Below are the code and all the weights of a small trained network. Each question names an input and a target symbol and asks about switching units off, where a switched-off unit gives its printed mean instead of its output.

import numpy as np


def w(rows, s, z=0):
    codes = np.array(rows[::2]) - 128.0
    scale = np.full(codes.shape[1], s)
    scale[-1] = z or s
    return codes * scale


def f(y):
    return y / 2 * (1 + np.tanh(0.7978845608 * (y + 0.044715 * y**3)))


def softmax(a):
    e = np.exp(a - a.max(-1, keepdims=True))
    return e / e.sum(-1, keepdims=True)


def log_softmax(a):
    a = a - a.max(-1, keepdims=True)
    return a - np.log(np.exp(a).sum(-1, keepdims=True))


def net(x, mask):
    ids = ['Ψβγεζμτφω'.index(c) for c in x.split()]
    T = len(ids)
    res = E[ids] + P[:T]
    u = 0
    for l in range(2):
        r = res
        for j in range(3):
            rows = slice(2 * j, 2 * j + 2)
            q, k, v = (r @ M[l][rows].T for M in (Q, K, V))
            z = softmax(np.where(np.tri(T) > 0, q @ k.T / 2**0.5, -1e9)) @ v
            o = O[l][rows]
            res = res + np.where(mask[u + j], z, o[:, -1]) @ o[:, :-1]
        u += 3
        y = f(res @ A[l][:, :-1].T + A[l][:, -1])
        res = res + np.where(mask[u : u + 12], y, B[l][:, -1]) @ B[l][:, :-1]
        u += 12
    return log_softmax(res[-1] @ U[:, :-1].T + U[:, -1])


Q, K, V, O, A, B = {}, {}, {}, {}, {}, {}
E = w([
[215,65,115,49,98,157,151,205],'Ψ',
[132,81,105,119,106,155,148,246],'β',
[177,138,125,59,122,117,168,244],'γ',
[140,201,180,52,151,99,194,81],'ε',
[126,150,195,77,86,27,49,127],'ζ',
[123,134,48,48,181,127,107,109],'μ',
[63,177,140,173,157,72,82,199],'τ',
[153,135,189,153,223,179,48,163],'φ',
[154,115,112,196,181,49,145,72],'ω',
],0.011)
P = w([
[171,60,157,104,96,90,141,194],'0',
[166,64,154,105,114,83,141,191],'1',
[160,67,156,105,135,87,141,171],'2',
[138,87,145,109,138,89,137,167],'3',
[127,104,137,104,151,90,139,157],'4',
[128,125,132,104,162,89,140,151],'5',
[125,148,123,105,169,89,136,138],'6',
[109,164,115,116,179,92,136,134],'7',
[104,189,106,115,186,98,125,124],'8',
[86,208,99,122,201,105,117,118],'9',
[96,228,86,121,199,104,114,106],'10',
[108,254,75,117,203,108,118,100],'11',
],0.0085)
Q[0] = w([
[166,163,117,62,207,33,130,207],'0.h1',
[171,134,124,98,159,71,171,172],'0.h1',
[90,175,101,123,49,215,89,145],'0.h2',
[106,156,133,147,50,217,98,133],'0.h2',
[116,185,80,91,220,140,84,166],'0.h3',
[114,119,155,203,41,157,81,2],'0.h3',
],0.0072)
K[0] = w([
[40,192,105,180,217,96,95,86],'0.h1',
[93,168,111,125,152,102,127,115],'0.h1',
[136,116,182,73,72,191,64,181],'0.h2',
[137,79,180,90,67,161,72,164],'0.h2',
[113,169,110,158,160,170,74,138],'0.h3',
[144,2,190,109,25,114,138,158],'0.h3',
],0.0097)
V[0] = w([
[122,182,90,116,151,152,212,74],'0.h1',
[78,254,62,187,203,76,112,189],'0.h1',
[107,68,75,186,63,189,146,117],'0.h2',
[134,100,167,54,95,153,109,217],'0.h2',
[97,164,190,193,235,143,54,79],'0.h3',
[86,123,26,82,167,92,76,47],'0.h3',
],0.0053)
O[0] = w([
[110,124,141,103,165,136,238,76,87],'0.h1',
[3,124,150,145,162,103,130,223,225],'0.h1',
[137,135,97,204,100,183,129,73,3],'0.h2',
[139,164,105,59,83,187,66,164,200],'0.h2',
[100,44,211,95,149,172,146,130,68],'0.h3',
[75,47,115,23,103,73,181,75,116],'0.h3',
],0.0059,0.0035)
A[0] = w([
[110,153,186,137,113,112,91,153,136],'0.n1',
[114,154,134,161,164,97,98,51,217],'0.n2',
[118,162,124,129,215,141,60,77,215],'0.n3',
[105,21,195,114,116,82,157,154,254],'0.n4',
[159,116,120,140,76,196,127,117,119],'0.n5',
[126,112,94,122,77,167,94,119,155],'0.n6',
[159,74,128,159,142,96,143,95,162],'0.n7',
[112,2,170,93,102,156,225,166,98],'0.n8',
[146,167,79,66,118,124,148,108,179],'0.n9',
[146,130,170,84,94,190,119,163,192],'0.n10',
[78,86,143,167,91,135,83,194,185],'0.n11',
[182,147,137,107,134,124,167,112,174],'0.n12',
],0.008,0.0027)
B[0] = w([
[123,146,179,93,85,109,115,184,185],'0.n1',
[90,146,153,178,167,66,67,125,176],'0.n2',
[64,62,190,125,166,108,106,118,183],'0.n3',
[96,138,202,185,134,39,80,226,255],'0.n4',
[200,80,122,196,75,156,81,50,111],'0.n5',
[199,69,44,160,101,160,133,94,120],'0.n6',
[154,102,112,254,125,86,132,144,136],'0.n7',
[48,143,216,185,144,62,34,163,168],'0.n8',
[170,100,113,27,142,97,159,125,224],'0.n9',
[188,148,128,147,174,105,112,176,237],'0.n10',
[186,125,137,93,60,124,138,247,209],'0.n11',
[171,116,164,103,158,83,162,127,170],'0.n12',
],0.0055,0.0038)
Q[1] = w([
[161,116,126,148,69,195,178,10],'1.h1',
[126,62,103,175,116,145,151,57],'1.h1',
[162,158,74,163,132,134,172,85],'1.h2',
[126,183,100,85,123,105,153,160],'1.h2',
[118,151,166,73,149,94,123,190],'1.h3',
[152,132,106,125,129,175,171,112],'1.h3',
],0.011)
K[1] = w([
[212,118,128,116,34,171,57,236],'1.h1',
[235,133,145,157,68,127,73,220],'1.h1',
[240,80,114,53,4,113,156,162],'1.h2',
[50,172,141,95,196,174,130,170],'1.h2',
[12,237,134,108,156,153,18,87],'1.h3',
[254,170,189,85,40,104,176,188],'1.h3',
],0.0066)
V[1] = w([
[131,254,246,104,126,135,219,79],'1.h1',
[147,158,153,231,138,81,96,132],'1.h1',
[131,70,195,107,150,213,57,129],'1.h2',
[71,171,145,120,20,159,132,186],'1.h2',
[133,90,130,130,96,118,62,167],'1.h3',
[181,36,100,146,198,185,203,180],'1.h3',
],0.0071)
O[1] = w([
[226,137,218,111,87,179,180,190,96],'1.h1',
[169,242,118,211,175,127,145,60,254],'1.h1',
[156,115,160,77,170,223,34,82,67],'1.h2',
[58,173,130,112,34,200,114,204,117],'1.h2',
[117,166,66,139,117,141,127,93,209],'1.h3',
[63,112,109,122,253,182,168,226,90],'1.h3',
],0.007,0.0058)
A[1] = w([
[105,105,60,203,72,254,132,146,165],'1.n1',
[182,179,138,166,66,162,157,98,88],'1.n2',
[177,150,91,80,117,175,138,151,125],'1.n3',
[210,198,166,159,97,132,106,201,153],'1.n4',
[160,101,78,145,70,183,100,86,254],'1.n5',
[178,154,179,147,123,100,138,166,104],'1.n6',
[115,96,179,176,137,113,125,90,73],'1.n7',
[69,125,160,162,121,110,124,38,147],'1.n8',
[155,134,224,110,107,126,163,142,149],'1.n9',
[72,161,80,150,104,167,67,65,166],'1.n10',
[159,58,13,90,158,148,117,29,204],'1.n11',
[131,101,166,61,88,130,81,139,199],'1.n12',
],0.0068,0.0029)
B[1] = w([
[69,29,66,169,157,171,135,2,140],'1.n1',
[118,147,134,117,73,37,121,86,132],'1.n2',
[166,155,99,134,113,204,149,140,167],'1.n3',
[77,157,139,174,140,153,157,57,244],'1.n4',
[204,94,69,235,126,165,82,70,132],'1.n5',
[75,110,149,176,135,171,130,63,196],'1.n6',
[113,142,82,83,75,183,138,179,144],'1.n7',
[154,126,132,92,120,165,142,203,158],'1.n8',
[124,59,162,171,134,169,164,137,160],'1.n9',
[107,73,209,184,131,94,108,73,135],'1.n10',
[157,113,200,235,107,96,105,249,140],'1.n11',
[135,89,130,62,72,170,99,112,181],'1.n12',
],0.0064,0.011)
U = w([
[187,116,139,166,113,107,99,171,2],'Ψ',
[69,70,83,156,123,153,149,74,117],'β',
[144,217,44,63,120,170,189,166,137],'γ',
[147,84,222,155,90,157,201,143,141],'ε',
[173,144,146,112,47,85,107,68,133],'ζ',
[102,54,126,75,125,40,112,177,161],'μ',
[4,149,157,160,76,126,128,156,18],'τ',
[136,142,190,110,188,161,43,134,81],'φ',
[110,179,151,189,192,51,152,127,205],'ω',
],0.0047,0.0043)

Each question gives the input, a string of symbols that net reads in full, and the target symbol t.
The units are the heads (2 rows each of Q, K, V and O) and the neurons (one row each of A and B). Each row of codes is followed by its name. A weight is (code - 128) times the scale printed after its matrix; where a second scale follows, it is the last column's (O, A, B and U).
mask holds one flag per unit, layer by layer, with each layer's heads first. A switched-off unit (its flag False) gives its mean, the last column of its rows in O or B, instead of its output. The means were averaged over made-up inputs and are rounded, as every weight is.
A unit's drop is (log p(t) with every unit on - log p(t) with that unit switched off) / (log p(t) with every unit on - log p(t) with every unit switched off).
The circuit of an input: a set's keep is (log p(t) with only the set's units on - log p(t) with every unit switched off) / (log p(t) with every unit on - log p(t) with every unit switched off). Starting from the 12 units with the biggest drops (on a tie, the unit counted first), units are removed one at a time, each time the one whose removal leaves the highest keep (on an exact tie, the one counted first), for as long as the keep stays at least 0.8.
units of the circuit, in order: the units of the circuit, biggest drop first
top k neurons: the k neurons with the biggest drops, biggest first
which heads matter: for each layer, one digit per head in row order, 1 if its drop is at least 0.15 and else 0, layers parted by /
input ζ β γ Ψ μ ζ φ, target μ: which heads matter	000 / 100
input Ψ γ ω γ ω γ γ γ β ζ Ψ, target ζ: units of the circuit, in order	1.h3, 1.n2, 0.n2
input γ γ μ ε μ γ γ ζ Ψ τ γ, target τ: which heads matter	101 / 010
input β γ μ Ψ γ φ ζ φ β ω ε β, target ε: units of the circuit, in order	1.h1, 0.h3
input ω ω μ γ γ μ φ γ β ζ, target μ: units of the circuit, in order	1.h1, 1.n4, 0.h3
input μ ζ β γ γ γ γ μ ω ε ζ, target ε: units of the circuit, in order	1.h1, 0.h1, 1.n9
input ε γ ε γ ω ω γ β γ φ ζ Ψ, target φ: units of the circuit, in order	1.h2, 0.h3, 0.n3
input γ γ ζ γ ω ζ ε φ γ ε Ψ, target ε: units of the circuit, in order	1.h1, 1.n9, 0.h3
input τ ζ ε ζ, target ε: which heads matter	000 / 100
input γ ω γ β γ ω γ μ β, target μ: which heads matter	001 / 100
input γ γ β, target γ: which heads matter	001 / 001
input β μ β φ τ γ ω ω γ ε φ, target ε: units of the circuit, in order	1.h1, 0.h3, 1.n9
input γ γ φ, target φ: units of the circuit, in order	1.h2, 0.h3, 0.h2
input ω γ ε γ γ β τ β, target τ: top 2 neurons	1.n4, 0.n8
input μ β β ε γ, target ε: units of the circuit, in order	1.h1, 1.n9, 0.h1
input γ ω γ ζ γ τ γ β, target τ: which heads matter	100 / 010
input γ γ γ γ ω μ μ γ ζ γ β γ, target μ: units of the circuit, in order	1.h1, 0.h3
input ω γ μ ω φ γ Ψ, target ω: which heads matter	010 / 100
input γ γ γ γ φ Ψ β, target φ: which heads matter	001 / 010
input γ ω Ψ, target ω: which heads matter	000 / 100
input φ β γ β γ β, target γ: top 3 neurons	0.n11, 1.n3, 1.n6
input τ β γ, target τ: which heads matter	100 / 010
input ζ γ ζ, target ζ: which heads matter	100 / 001
input γ ε β, target ε: which heads matter	000 / 100
